Rows lie near named flat spaces through zero. A row that begins with a name and a colon came from that space; any other row is followed by the name of its block's space that it lies nearest.
hh_nl: -93  3  -153  -272  213  -74  -15  211  -90  123  69  -38  -13  -29  -179  103  168  44  -697  -228
cd_lb: -77  -55  -238  245  116  3  -234  181  -198  -91  231  21  236  -225  354  6  231  -117  241  258
cd_lb: -183  -285  -154  -41  7  125  -20  373  -289  -53  193  -141  7  -9  253  -148  133  -230  -55  272
cd_lb: -208  -25  -100  16  149  43  -9  208  -101  -85  253  -20  152  -135  34  -27  229  -15  -232  19
qq_rc: -138  88  -112  158  -3  54  81  64  -25  -156  22  -276  38  24  -13  -122  11  72  -124  -162
hh_nl: -50  188  0  -92  109  -282  -41  128  -129  221  55  -103  120  -100  -195  28  116  -257  -487  -524
cd_lb: -55  244  -71  596  7  263  122  -303  204  -427  107  -135  309  -36  44  -179  -52  442  321  -46
qq_rc: -132  116  -111  28  -32  38  60  45  179  -260  -165  -333  -143  -7  -31  -29  52  307  36  -15
hh_nl: 152  -59  29  -36  -138  88  -195  127  18  103  -25  -287  132  333  200  -149  -11  -12  22  157
cd_lb: -94  36  48  143  -27  222  71  -24  146  -164  55  -136  228  121  -60  -144  102  226  -20  19
ls_qb: 208  -35  84  292  -63  64  108  -186  -85  5  -73  -20  357  -165  11  -296  -65  -124  374  -198
hn_dd: 349  -104  209  -512  -48  -246  -109  -97  92  450  -391  283  -191  30  -220  225  -42  -142  -30  -58
cd_lb: 72  -184  -185  85  -102  -28  -69  48  -185  -202  54  -10  -494  -110  558  16  -336  -101  651  570
hh_nl: -205  44  -186  257  256  133  117  -6  -87  -140  174  120  407  -282  -191  -33  301  126  -290  -254
ls_qb: 46  177  -104  307  -174  -18  -40  -243  67  -114  -169  -95  -264  226  128  103  -329  81  314  34
hn_dd: -128  44  -227  412  18  59  179  -39  -181  -152  -153  -204  258  -219  -123  -196  98  -78  52  -411
hh_nl: 51  39  173  138  172  -52  166  -157  -179  119  361  363  328  -274  -139  -107  -51  -244  -161  -332
ls_qb: 112  -48  125  -86  62  60  61  -58  103  -38  54  85  125  -147  -25  -95  40  147  95  64
hn_dd: 67  -60  88  335  -57  184  204  -213  2  -134  -84  41  360  -189  -75  -275  23  8  418  -116
hh_nl: -172  71  -308  571  -37  377  177  -255  132  -502  -139  -141  30  52  30  -60  -67  502  319  116
ls_qb: 99  -36  -116  168  -104  -13  -219  102  -167  -30  179  -172  -103  153  495  -68  -213  -154  300  327
cd_lb: 97  192  321  -112  -160  -34  174  -272  321  -5  -155  -39  -209  213  -247  -7  -276  187  20  -174
cd_lb: 132  -40  22  -316  -172  -180  -103  100  14  234  -373  -209  -314  225  -39  80  -98  -146  -60  -57
ls_qb: 25  -300  121  -522  86  -57  -75  288  -133  370  -1  218  83  -21  -149  64  286  -284  -390  57
qq_rc: 252  -270  100  -209  136  66  223  -77  -149  221  -95  257  256  -266  -263  -186  39  -97  -178  -254
cd_lb: -316  90  -401  132  187  -178  -108  139  -237  -59  97  137  -223  -191  51  351  124  -130  -240  -43
qq_rc: -65  -77  -156  126  -181  75  -13  -93  9  -132  -240  17  -407  191  149  165  -203  38  372  324
hn_dd: -30  12  -153  443  143  194  95  -142  -97  -162  116  95  473  -239  -29  -154  143  99  95  -152
hn_dd: -40  29  -4  367  -38  127  76  -244  53  -205  15  195  92  -115  57  1  -47  82  471  135
hn_dd: 122  150  126  5  -66  43  43  -143  198  69  -179  -173  180  202  -238  -95  -18  179  -174  -302
ls_qb: -95  -109  -42  -37  12  -73  -47  269  -226  8  192  -113  -2  -121  210  -109  66  -289  20  86
qq_rc: -34  177  133  43  -122  77  243  -294  326  -205  -226  -63  -251  133  -252  25  -219  357  91  -116
hn_dd: 100  234  313  -63  -213  -127  -85  -105  251  158  -139  -174  30  316  -129  -12  -82  -43  29  -188
ls_qb: 46  151  -37  -119  -124  -146  -10  107  73  -35  -200  -515  -265  148  33  -97  -158  66  -99  -191
ls_qb: -18  23  -73  -43  -13  -38  -95  42  48  1  -105  -50  -79  38  23  100  60  54  16  67
hn_dd: 433  -163  283  -716  -112  -366  -385  138  48  523  -139  198  -382  151  213  247  -129  -299  132  382
hn_dd: -73  -49  84  232  -78  48  179  -105  -114  -44  6  98  113  -110  -61  -132  -46  -226  242  -119
qq_rc: 46  -206  -79  -217  52  -14  152  11  -161  161  -220  149  -144  -82  -215  46  -25  -119  -238  -158
hh_nl: -74  -50  38  -359  3  -30  -71  118  164  74  -149  46  -200  107  -133  206  157  124  -192  153
hh_nl: -49  59  -100  -82  206  -170  -130  206  -130  135  121  -17  264  -246  -58  32  310  -132  -339  -245
hh_nl: 2  231  178  91  -229  15  116  -301  312  -31  -330  -103  -158  332  -281  65  -198  181  78  -214
ls_qb: -213  204  -87  99  116  88  238  -142  184  -147  -179  -60  118  -42  -490  53  167  346  -437  -472
ls_qb: 2  -59  54  -77  41  64  164  40  -65  -3  106  -62  32  -9  -80  -162  -68  -5  -240  -140
cd_lb: 261  -85  71  185  -280  107  -145  -229  70  152  -366  39  95  326  83  -6  -125  -82  516  172
hh_nl: -136  -86  -157  43  17  -45  3  137  -190  -132  151  2  -278  -123  254  41  -96  -138  141  226
ls_qb: -134  -167  -55  143  307  266  261  211  -261  -77  377  -68  783  -385  -192  -466  411  -28  -497  -391
cd_lb: 154  -21  292  -209  25  249  222  -314  341  169  -243  257  298  224  -605  -10  88  368  -404  -279
qq_rc: -38  -5  -110  -68  -78  64  11  -44  152  -259  -52  -70  -556  143  214  148  -275  318  218  427
hh_nl: -11  -63  331  -323  -20  0  38  -18  156  220  -3  277  72  109  -288  91  137  -68  -197  -4
hn_dd: -474  34  -315  302  299  -28  -98  245  -260  -253  526  248  138  -429  217  191  362  -132  -54  193
hh_nl: -176  129  -143  426  61  202  157  -163  17  -237  60  -25  244  -17  -131  -70  45  203  -66  -204
cd_lb: 171  29  -239  414  50  53  -14  -137  -139  -145  -34  -113  225  -222  207  -174  -82  65  340  -82
qq_rc: -70  107  5  325  -79  -43  14  -232  29  -164  19  217  -138  -110  121  130  -149  -51  528  149
qq_rc: 61  60  -7  504  -36  160  152  -215  -99  -160  117  -64  343  -78  69  -297  -142  -24  279  -186
hn_dd: 90  24  102  127  -68  54  -133  -91  74  -57  201  103  10  108  275  9  -131  35  345  344
ls_qb: 163  90  238  -512  -179  -264  -130  43  158  364  -243  -112  -413  421  -146  188  -205  -118  -321  -105
qq_rc: 61  -9  188  -87  -56  38  210  -220  116  95  -210  168  -11  53  -348  5  -79  33  -77  -230
qq_rc: 23  88  5  -169  -77  -105  62  -122  205  105  -557  -60  -131  41  -407  160  95  126  -92  -314
hn_dd: 113  -147  -37  166  21  191  115  -37  -125  -71  74  -44  239  -76  87  -270  -52  16  109  2
qq_rc: -75  -89  -292  186  108  -77  -200  210  -276  -136  245  11  -37  -295  468  37  74  -173  320  339
179  19  54  -103  -106  20  190  -255  130  55  -367  -27  -250  166  -256  12  -286  169  -66  -220
cd_lb
126  -189  45  -672  68  -200  -271  197  3  350  9  326  -467  153  87  408  -17  -89  -295  416
qq_rc
33  123  170  104  -80  188  345  -284  253  -188  -146  -150  36  101  -310  -213  -189  348  -46  -295
qq_rc
-129  117  -13  324  -8  129  229  -263  100  -205  -97  82  101  -82  -229  -21  -15  166  121  -207
hh_nl
106  51  128  -127  14  93  149  -280  214  149  -251  206  52  190  -460  110  -37  239  -343  -283
ls_qb
60  -310  -238  -282  115  -13  -198  327  -216  42  83  25  -188  -133  356  67  95  -64  19  466
qq_rc
262  185  216  173  -381  57  76  -495  422  -126  -498  -122  -330  363  -38  16  -461  313  675  87
hh_nl
83  26  57  62  -1  -85  -83  21  -33  -37  157  -14  41  -146  230  -75  -44  -87  288  124
cd_lb
80  61  154  -71  -139  56  -222  -85  314  110  -227  34  127  302  -72  147  167  168  161  192
cd_lb
-132  20  -31  82  130  -107  -112  115  -151  0  330  198  104  -223  157  87  139  -211  32  100
cd_lb
78  134  -121  49  -103  -53  -139  2  109  -104  -139  -320  -221  167  197  26  -152  180  153  101
ls_qb
-463  24  -300  141  219  3  21  339  -185  -457  564  -96  -242  -335  381  38  96  61  -39  341
cd_lb
71  47  264  -125  -214  46  41  -175  288  75  -275  1  -101  309  -205  45  -86  106  115  15
hh_nl
285  -19  210  -128  -1  5  -95  -41  84  188  37  8  291  50  6  -143  23  14  3  -28
ls_qb

Rows lie near named flat spaces through zero. A row that begins with a name and a colon came from that space; any other row is followed by the name of its block's space that it lies nearest.
zq_jd: -513  130  239  407  103  -54  -39  -625  -154  134  17  374  132  55  329  134  80  293  515  468
gs_dq: 242  -46  -192  -335  -71  80  34  628  79  -60  1  -65  -102  -116  -457  -110  148  25  -279  -52
bh_rn: 330  -197  -217  -232  -11  92  77  464  -54  192  -138  -97  -179  203  -93  -67  253  -453  -549  -662
pg_sl: -52  -14  87  92  -569  -79  67  293  205  -298  33  -345  -52  82  161  -175  -440  -162  205  -294
pg_sl: -153  132  232  -223  115  -66  230  -147  200  73  -172  382  131  -65  9  179  162  208  148  246
bh_rn: -27  -103  -204  -47  269  14  -242  76  -177  109  203  -142  83  -128  -183  134  459  423  -205  -18
bh_rn: 189  24  -112  327  136  -14  -128  -172  239  71  -125  -220  -75  145  132  -71  -309  -457  -164  -77
rt_tm: -22  -100  -126  -324  -157  -25  250  596  36  22  47  -109  120  -16  -136  28  164  106  -2  -584
jg_tl: -30  -9  -90  -233  98  -182  341  201  377  -39  37  -57  342  -185  -84  108  -202  148  293  -287
bh_rn: 177  -3  -149  109  -20  39  -163  -91  23  46  -34  -2  -295  169  18  -102  76  -399  -261  34
gs_dq: -152  -71  -77  -155  -19  -149  268  84  266  12  -118  56  220  44  91  108  251  -88  218  -286
rt_tm: 225  -198  -224  -117  -56  30  -336  104  -356  151  93  -37  -415  233  -37  -146  426  -150  -589  -262
gs_dq: 39  106  26  -239  576  -137  313  -210  -169  -105  162  120  523  -340  -140  195  125  480  262  48
gs_dq: 99  108  -406  3  389  61  132  311  -279  -37  -99  -90  324  -38  -374  -237  -5  -154  242  6
zq_jd: 347  -68  -255  -279  -7  52  -251  62  -27  -23  155  -337  -248  -2  -98  -10  -22  -155  -463  -272
jg_tl: -41  8  94  283  35  -88  76  -162  23  128  -111  -6  37  216  308  -41  -222  -230  46  -284
gs_dq: -160  -45  77  24  -140  -95  -68  51  122  101  -210  -164  61  207  233  -18  -69  -14  -2  -284
rt_tm: -134  29  129  -64  -209  -85  134  -76  189  -158  189  48  32  -150  74  114  -131  204  270  58
rt_tm: 62  -110  -321  72  511  94  100  64  -256  216  -64  140  271  -86  -263  -44  135  -98  92  24
bh_rn: 71  92  -101  -214  359  -101  120  -187  104  44  49  130  150  -121  -89  150  155  116  25  50
zq_jd: -145  196  206  484  -77  -95  -164  -357  -181  -52  1  192  -236  287  281  -126  241  -59  7  305
pg_sl: 46  309  -24  311  148  -140  -222  -91  -253  -179  269  -230  -32  54  -3  -171  -96  296  8  110
gs_dq: 118  42  34  -51  -86  32  235  159  135  -12  57  50  -54  -35  -23  25  -208  -157  -4  -204
gs_dq: -71  36  9  -105  92  21  20  228  -81  39  -106  14  150  -39  -164  -25  109  232  26  55
zq_jd: 223  -38  -324  -97  225  -1  -7  41  72  72  -84  -162  42  47  -96  -65  -82  -354  -118  -218
gs_dq: 68  78  74  -181  -70  204  -182  66  -39  -24  4  -43  -221  -33  -112  176  477  87  -401  166
gs_dq: 137  -197  4  -112  321  -132  92  -57  207  -21  -4  -232  401  -259  -22  142  -213  204  -15  -194
gs_dq: 108  116  39  335  -151  39  -442  18  -68  42  93  -97  -476  193  -4  -179  -26  5  -420  226
jg_tl: 137  -22  -146  7  255  -19  -28  -16  -77  184  -187  3  34  143  -15  -119  -90  -234  -135  -141
zq_jd: 301  115  -178  36  85  67  -322  -245  126  23  65  -98  -394  69  -55  -26  -43  -314  -407  218
pg_sl: 76  -167  -222  -144  145  9  250  90  82  90  -73  -58  240  -53  -22  37  -168  -286  146  -382
pg_sl: 85  125  -180  -64  176  41  -94  -7  57  38  117  52  -84  -114  -243  12  -8  85  -39  265
rt_tm: -103  -33  98  -92  10  0  387  -88  222  -179  -54  -31  437  -271  45  135  -419  -28  537  -2
rt_tm: -27  61  9  -134  -252  -120  82  -52  48  -170  62  -24  -80  90  144  -60  -64  -108  144  -144
zq_jd: -210  131  284  282  24  -13  155  -44  -51  -22  -166  270  142  32  54  -48  22  119  264  322
pg_sl: 86  182  -31  -117  303  -87  108  -80  67  -68  30  -119  273  -157  -89  29  -331  178  164  11
zq_jd: -235  -318  -370  230  -250  -64  -33  267  -181  -86  72  -183  136  98  9  -241  127  -183  396  -245
bh_rn: 286  -178  -68  -302  -21  -28  -22  -101  317  124  -53  -235  -125  51  180  153  -212  -340  -403  -525
gs_dq: 82  -58  90  -245  152  15  228  259  -98  -19  -113  190  173  -118  -217  29  329  162  -97  4
rt_tm: -128  196  242  647  -94  7  -152  -93  114  -129  -126  51  -124  137  88  -118  114  -65  26  534
zq_jd: 296  145  -171  -152  9  10  -100  -103  -98  28  243  -96  -337  92  17  -45  -222  -205  -281  -256
zq_jd: 3  27  -146  -194  174  -22  -67  261  -261  90  212  90  30  -145  -333  -73  52  497  -12  69
bh_rn: 245  -139  -406  109  400  -51  25  -55  -199  -6  -101  82  105  55  -195  -239  244  -448  -18  72
jg_tl: 263  -197  -197  24  16  154  -123  413  123  14  -81  -37  -135  -133  -425  -155  13  -172  -301  244
pg_sl: -297  89  409  543  -515  23  77  -22  33  -198  67  240  -159  18  164  -166  -389  57  437  461
rt_tm: 252  -193  -92  -276  -92  -245  138  291  -87  -137  265  -301  83  -42  26  -128  -294  128  -109  -742
pg_sl: -14  -43  53  0  -192  109  71  472  -229  -146  81  116  -56  -95  -291  -120  310  196  -25  155
jg_tl: -25  298  266  57  -85  -15  41  44  288  -112  63  -116  -19  -75  36  135  -204  253  -15  85
jg_tl: -72  -4  60  -229  -105  45  33  177  -157  12  -31  75  -10  12  -61  11  200  166  -34  -55
pg_sl: 203  -152  36  -242  -50  40  -95  -62  131  220  -188  -144  -168  160  197  74  -186  -295  -441  -435
jg_tl: 421  -301  -658  -753  396  -58  298  462  124  149  -7  -183  282  -166  -400  29  63  -293  -180  -773
pg_sl: 188  26  -227  10  121  150  -228  319  -105  59  74  -100  -190  -29  -348  -61  296  32  -383  118
rt_tm: -18  26  28  -68  165  -3  -4  -2  -93  260  57  336  -117  -2  -105  37  99  235  -123  97
zq_jd: 146  13  -272  -86  526  50  287  8  96  245  -50  75  308  -143  -175  107  -245  -182  127  -204
rt_tm: 50  21  116  -87  143  -39  -172  -92  -26  237  -26  43  -130  92  75  94  102  221  -378  -100
bh_rn: 173  -220  -24  -328  56  133  96  144  212  106  -79  -216  137  -179  -46  230  -154  -81  -228  -368
gs_dq: -108  60  99  199  -23  -3  -222  -222  -373  34  -87  96  -138  242  166  -150  196  -4  -58  171
pg_sl: 75  -56  -221  -62  -222  -88  -3  320  -118  -184  124  162  -236  62  -253  -283  353  -96  -7  127
gs_dq: -63  -21  57  -161  439  38  221  114  -8  7  -13  164  496  -432  -365  165  55  542  244  344
jg_tl: 111  -57  -198  -360  -103  99  -155  84  -48  75  -9  120  -318  60  -172  -8  361  -142  -298  72
zq_jd: -193  34  222  -242  87  -167  154  -241  396  178  -85  65  207  -42  261  335  -90  290  95  -218
jg_tl: 83  -6  -271  -365  350  -56  195  -22  178  50  -49  -180  370  -142  -77  172  -69  -52  131  -328
bh_rn: -190  -133  -160  -81  -78  -36  73  40  138  -48  147  -143  234  -189  -19  94  -186  150  392  -102
pg_sl: -220  -71  201  -66  90  -177  332  -292  178  -64  -89  94  459  -144  238  161  -234  150  501  -68
bh_rn: -50  -79  86  50  -249  95  -202  80  -57  116  -108  -1  -251  165  79  -64  22  -74  -214  0
zq_jd: -75  -95  73  177  -289  114  84  312  104  -28  -258  26  -63  145  13  -88  187  -331  -22  -16
jg_tl: 323  -94  -6  -235  131  120  140  251  211  -61  -393  -243  190  -50  -136  3  -81  -392  -285  -182
bh_rn: -116  156  91  -8  83  157  -76  223  326  58  -78  175  -4  -255  -393  153  173  388  -27  673
jg_tl: -114  62  425  150  -218  -135  -27  -230  -24  -112  -119  -51  -13  183  401  -16  -90  87  -18  -75
pg_sl: -144  153  11  -195  99  47  381  -64  53  185  44  244  148  -44  76  215  -175  -4  320  -252
rt_tm: -28  285  85  76  -328  -224  -56  -213  -186  -323  311  -100  -218  158  244  -231  -355  70  244  -52
pg_sl: -46  166  -97  51  272  216  58  -112  -241  170  -208  609  -139  72  -263  -38  566  -238  21  642
jg_tl: 192  -415  -104  -690  -236  -164  367  687  260  -86  46  -244  238  -192  -153  49  -62  117  -116  -872
rt_tm: 129  -3  -92  -58  -23  215  -257  275  -198  124  -36  187  -385  59  -331  -84  503  -8  -475  326
bh_rn: 96  -84  66  -180  -64  92  171  203  -3  -23  14  125  -48  -78  -104  106  311  -30  -180  -99
rt_tm: 84  -223  -211  -234  14  12  129  262  9  95  -25  14  57  -27  -128  -8  110  -139  -58  -315
zq_jd: 46  9  18  10  147  10  -21  -131  148  111  -206  -88  58  97  129  100  50  -191  -157  -120
zq_jd: 57  103  53  347  -50  167  -346  -101  9  111  -109  -284  -231  191  151  -27  -210  -226  -304  33
jg_tl: 5  121  -100  86  178  25  10  -61  -136  191  -104  184  -66  168  -8  -97  -11  -180  3  22
bh_rn: -3  -111  -362  -76  359  -53  -29  98  -298  20  73  -10  267  -104  -271  -100  285  163  143  32
bh_rn: 329  -209  -301  -176  229  -85  333  25  234  -107  72  -460  401  -171  66  89  -484  -425  105  -760
bh_rn: 258  10  -79  -324  82  137  -4  275  133  57  -85  86  -165  -95  -334  54  244  -60  -404  114
pg_sl: 230  -86  -354  75  330  48  -82  278  -372  -72  -62  -113  111  30  -331  -233  479  -174  -198  17
zq_jd: 19  -224  -228  -350  -168  -162  133  154  56  -55  125  -402  200  13  175  20  -264  -76  140  -827
jg_tl: -86  -147  9  -33  48  -81  125  -169  -80  10  -21  -112  295  -35  202  9  -362  -5  296  -287
rt_tm: 29  -130  -165  -242  -214  26  54  379  128  -56  100  -316  70  -100  -94  16  -217  20  39  -408
gs_dq: 243  -133  -172  -381  -166  -123  38  131  50  -124  220  -391  -42  -2  97  19  -182  -100  -185  -708
gs_dq: -129  103  77  313  279  158  -72  -282  31  51  -95  269  59  -126  -116  144  332  54  81  706
jg_tl: -174  -282  62  190  -9  -164  130  149  -4  92  -13  -144  315  41  218  22  -22  156  138  -516
rt_tm: -43  -192  -144  -322  82  -97  409  294  185  35  -52  -191  476  -122  18  145  -126  -4  264  -692
208  -104  -92  -368  -66  -46  394  466  18  -142  216  4  126  -235  -257  -27  -171  82  73  -400
zq_jd
327  5  -151  -166  249  -6  -97  -3  -273  -73  7  -163  -19  38  -105  -95  189  -116  -350  -150
zq_jd
344  -109  -216  -134  450  53  80  216  -185  11  -250  -190  296  -36  -244  -125  67  -243  -235  -204
rt_tm
-64  -30  4  237  -160  -149  -181  -82  -6  49  -25  -54  -148  224  193  -218  -273  -80  29  -61
gs_dq
-49  -8  -241  113  -201  109  -141  259  -213  -117  156  -35  -168  5  -225  -192  157  -49  96  189
bh_rn
-40  -208  25  163  10  36  -12  26  -2  65  -9  -193  106  37  176  159  281  -56  -159  -350
zq_jd
-183  295  291  -11  -95  -246  -14  -707  265  34  33  131  -140  193  536  162  -316  46  177  5
zq_jd
-263  55  159  61  -63  8  116  124  13  23  -89  123  156  -13  9  58  127  236  224  94
jg_tl
99  249  -12  292  31  81  -11  -291  171  44  -241  -260  -44  259  310  -64  -612  -653  55  -164
gs_dq
-277  84  124  -174  -295  71  81  147  -308  -10  280  194  -70  -87  -37  36  -39  461  290  12
jg_tl
-206  8  203  17  -428  -157  -256  -356  180  57  136  -111  -340  250  514  139  -38  81  -119  -258
rt_tm
-19  -31  -243  74  341  -33  46  -39  234  70  24  -42  279  -208  -184  76  -133  57  230  149
rt_tm
-45  98  234  169  -204  -114  -528  -279  -80  -32  119  -6  -433  153  145  -97  96  354  -341  403
jg_tl
322  -349  -332  -532  57  -126  249  459  171  -63  65  -332  248  -165  -184  18  -43  -119  -158  -776
bh_rn
